Here is a tiny trained network, its code and every weight. The questions are about switching its units off for an input and a class, where a switched-off unit gives its printed mean instead of its output.

import numpy as np


def w(rows, s, z=0):
    codes = np.array(rows[::2]) - 128.0
    scale = np.full(codes.shape[1], s)
    scale[-1] = z or s
    return codes * scale


def f(y):
    return y / 2 * (1 + np.tanh(0.7978845608 * (y + 0.044715 * y**3)))


def log_softmax(a):
    a = a - a.max(-1, keepdims=True)
    return a - np.log(np.exp(a).sum(-1, keepdims=True))


def net(x, mask):
    res = np.array(x, float).reshape(1, 5) / 4 @ E
    y = f(res @ A[0][:, :-1].T + A[0][:, -1])
    res = res + np.where(mask, y, B[0][:, -1]) @ B[0][:, :-1]
    return log_softmax(res[-1] @ U[:, :-1].T + U[:, -1])


A, B = {}, {}
E = w([
[134,127,118,128,133],'x0',
[62,224,107,206,173],'x1',
[161,86,133,247,75],'x2',
[63,108,3,97,66],'x3',
[34,45,155,115,170],'x4',
],0.0072)
A[0] = w([
[85,51,150,234,110,152],'N1',
[151,76,114,209,103,213],'N2',
[89,204,114,163,148,61],'N3',
[194,52,109,104,150,77],'N4',
[177,216,143,164,96,195],'N5',
[99,177,131,55,161,119],'N6',
[116,114,109,99,74,5],'N7',
[111,188,80,174,181,48],'N8',
[170,20,153,94,109,49],'N9',
[110,147,124,41,171,105],'N10',
[90,170,126,167,145,69],'N11',
[71,95,17,100,70,101],'N12',
[93,85,156,139,180,132],'N13',
[58,164,132,169,142,90],'N14',
[190,87,145,58,81,109],'N15',
[237,255,79,101,63,134],'N16',
[62,134,173,41,206,125],'N17',
[78,97,149,113,182,187],'N18',
[163,57,143,92,84,82],'N19',
[203,179,119,162,57,201],'N20',
[92,171,102,173,195,79],'N21',
[96,181,110,165,160,54],'N22',
[96,41,121,84,233,184],'N23',
[163,63,129,26,94,100],'N24',
[138,85,215,161,218,118],'N25',
[90,148,78,87,28,81],'N26',
[83,132,56,127,69,126],'N27',
[201,158,168,166,146,209],'N28',
[82,201,145,20,156,114],'N29',
[163,136,190,134,168,68],'N30',
[118,153,217,117,118,169],'N31',
[222,89,129,46,80,92],'N32',
[161,145,200,113,166,190],'N33',
[78,89,47,132,79,108],'N34',
[157,217,116,39,148,154],'N35',
[156,150,104,120,148,218],'N36',
],0.0079,0.003)
B[0] = w([
[157,27,42,121,61,217],'N1',
[135,106,35,127,61,210],'N2',
[27,189,159,202,182,166],'N3',
[86,196,139,197,157,157],'N4',
[107,100,133,70,130,215],'N5',
[160,131,76,172,89,191],'N6',
[145,217,178,172,174,122],'N7',
[62,190,212,204,204,163],'N8',
[50,184,213,226,170,187],'N9',
[143,149,84,169,83,189],'N10',
[84,145,130,147,136,145],'N11',
[200,199,147,32,162,219],'N12',
[118,103,169,71,91,168],'N13',
[93,103,203,168,137,161],'N14',
[81,156,175,226,181,184],'N15',
[28,18,236,34,87,255],'N16',
[142,88,83,137,64,233],'N17',
[105,87,129,80,80,191],'N18',
[85,157,177,217,165,169],'N19',
[97,72,99,104,113,217],'N20',
[62,118,179,200,144,168],'N21',
[59,172,182,205,171,151],'N22',
[95,80,142,104,101,225],'N23',
[122,119,132,214,148,197],'N24',
[218,209,124,25,147,219],'N25',
[201,192,139,110,193,173],'N26',
[192,190,138,39,198,185],'N27',
[169,88,95,80,153,221],'N28',
[159,122,22,208,50,230],'N29',
[217,209,151,90,187,168],'N30',
[173,131,105,99,143,181],'N31',
[36,162,209,254,189,198],'N32',
[203,145,69,89,151,212],'N33',
[216,154,158,74,186,192],'N34',
[110,57,52,162,25,220],'N35',
[96,32,90,102,112,167],'N36',
],0.0055,0.0054)
U = w([
[67,191,193,236,177,63],'0',
[99,70,157,66,67,214],'1',
[160,111,101,125,109,254],'2',
[254,217,107,69,185,10],'3',
[163,93,55,173,7,29],'4',
],0.0081,0.0043)

Each question gives the input, the list of numbers given to net, and the class t.
The units are the neurons (one row each of A and B). Each row of codes is followed by its name. A weight is (code - 128) times the scale printed after its matrix; where a second scale follows, it is the last column's (A, B and U).
mask holds one flag per neuron, in row order. A switched-off neuron (its flag False) gives its mean, the last column of its row in B, instead of its output. The means were averaged over made-up inputs and are rounded, as every weight is.
A unit's drop is (log p(t) with every unit on - log p(t) with that unit switched off) / (log p(t) with every unit on - log p(t) with every unit switched off).
The circuit of an input: a set's keep is (log p(t) with only the set's units on - log p(t) with every unit switched off) / (log p(t) with every unit on - log p(t) with every unit switched off). Starting from the 12 units with the biggest drops (on a tie, the unit counted first), units are removed one at a time, each time the one whose removal leaves the highest keep (on an exact tie, the one counted first), for as long as the keep stays at least 0.8.
circuit, biggest first: the units of the circuit, biggest drop first
most important unit: the unit with the biggest drop
k most important neurons: the k neurons with the biggest drops, biggest first
drop when u is switched off: that unit's drop, to one decimal
input [3,0,-5,1,-6], class 1: circuit, biggest first	N16
input [0,-6,7,-8,3], class 3: circuit, biggest first	N25, N30
input [4,-5,3,-6,3], class 3: circuit, biggest first	N25, N16
input [-5,-6,-1,-6,-3], class 0: circuit, biggest first	N32, N15
input [-4,1,7,-3,-7], class 1: circuit, biggest first	N16, N5
input [-7,-7,-6,-7,-2], class 0: circuit, biggest first	N32, N15
input [5,-4,-6,-7,-7], class 1: 2 most important neurons	N16, N35
input [2,8,-6,4,-7], class 0: 3 most important neurons	N8, N3, N22
input [-4,-2,2,4,-6], class 1: circuit, biggest first	N16, N29
input [3,-3,4,6,-8], class 1: 2 most important neurons	N16, N20
input [4,4,-6,-6,-6], class 1: 3 most important neurons	N16, N35, N5
input [5,-1,1,-3,-7], class 1: drop when N16 is switched off	0.4
input [6,8,-4,4,-4], class 0: drop when N8 is switched off	0.1
input [-4,-4,4,1,3], class 0: most important unit	N9
input [1,-2,-7,3,-4], class 4: drop when N35 is switched off	0.3
